Here is a tiny trained network, its code and every weight. The questions are about switching its units off for an input and a class, where a switched-off unit gives its printed mean instead of its output.

import numpy as np


def w(rows, s, z=0):
    codes = np.array(rows[::2]) - 128.0
    scale = np.full(codes.shape[1], s)
    scale[-1] = z or s
    return codes * scale


def f(y):
    return np.maximum(y, 0)


def log_softmax(a):
    a = a - a.max(-1, keepdims=True)
    return a - np.log(np.exp(a).sum(-1, keepdims=True))


def net(x, mask):
    res = np.array(x, float).reshape(1, 4) / 4 @ E
    y = f(res @ A[0][:, :-1].T + A[0][:, -1])
    res = res + np.where(mask, y, B[0][:, -1]) @ B[0][:, :-1]
    return log_softmax(res[-1] @ U[:, :-1].T + U[:, -1])


A, B = {}, {}
E = w([
[56,162,193,81],'x0',
[117,227,139,122],'x1',
[253,102,146,140],'x2',
[124,163,119,88],'x3',
],0.016)
A[0] = w([
[131,117,86,225,244],'n0',
[73,145,86,142,39],'n1',
[237,189,81,94,113],'n2',
[113,98,49,112,175],'n3',
[115,74,171,78,152],'n4',
[168,65,76,109,81],'n5',
[251,120,149,118,117],'n6',
[164,43,173,76,82],'n7',
[225,76,62,96,254],'n8',
],0.014,0.0047)
B[0] = w([
[201,2,252,164,194],'n0',
[106,124,160,36,165],'n1',
[176,95,105,28,207],'n2',
[234,45,168,104,170],'n3',
[131,166,175,7,173],'n4',
[141,176,135,219,195],'n5',
[206,4,225,52,240],'n6',
[157,94,204,13,194],'n7',
[185,147,129,182,254],'n8',
],0.0089,0.019)
U = w([
[152,106,117,251,52],'0',
[154,55,141,97,149],'1',
[44,248,108,89,254],'2',
],0.014,0.0026)

Each question gives the input, the list of numbers given to net, and the class t.
The units are the neurons (one row each of A and B). Each row of codes is followed by its name. A weight is (code - 128) times the scale printed after its matrix; where a second scale follows, it is the last column's (A, B and U).
mask holds one flag per neuron, in row order. A switched-off neuron (its flag False) gives its mean, the last column of its row in B, instead of its output. The means were averaged over made-up inputs and are rounded, as every weight is.
A unit's drop is (log p(t) with every unit on - log p(t) with that unit switched off) / (log p(t) with every unit on - log p(t) with every unit switched off).
The circuit of an input: a set's keep is (log p(t) with only the set's units on - log p(t) with every unit switched off) / (log p(t) with every unit on - log p(t) with every unit switched off). Starting from all 9 units, units are removed one at a time, each time the one whose removal leaves the highest keep (on an exact tie, the one counted first), for as long as the keep stays at least 0.8.
circuit, biggest first: the units of the circuit, biggest drop first
unit that matters most: the unit with the biggest drop
top k neurons: the k neurons with the biggest drops, biggest first
drop when u is switched off: that unit's drop, to one decimal
input [6,-4,0,6], class 2: unit that matters most : n6
input [4,4,3,-3], class 2: circuit, biggest first : [n6, n0, n3]
input [-7,-8,-3,-1], class 0: circuit, biggest first : [n5, n8]
input [3,8,3,1], class 2: circuit, biggest first : [n6, n0]
input [-3,5,-1,-5], class 0: top 3 neurons : [n6, n7, n4]
input [0,5,-1,-4], class 2: top 2 neurons : [n6, n8]
input [-7,-5,-8,-6], class 0: drop when n7 is switched off : 0.4
input [8,-4,-7,1], class 2: drop when n6 is switched off : 0.0
input [-6,0,-3,-6], class 0: drop when n6 is switched off : 0.1
input [7,8,-2,-3], class 2: drop when n7 is switched off : 0.0
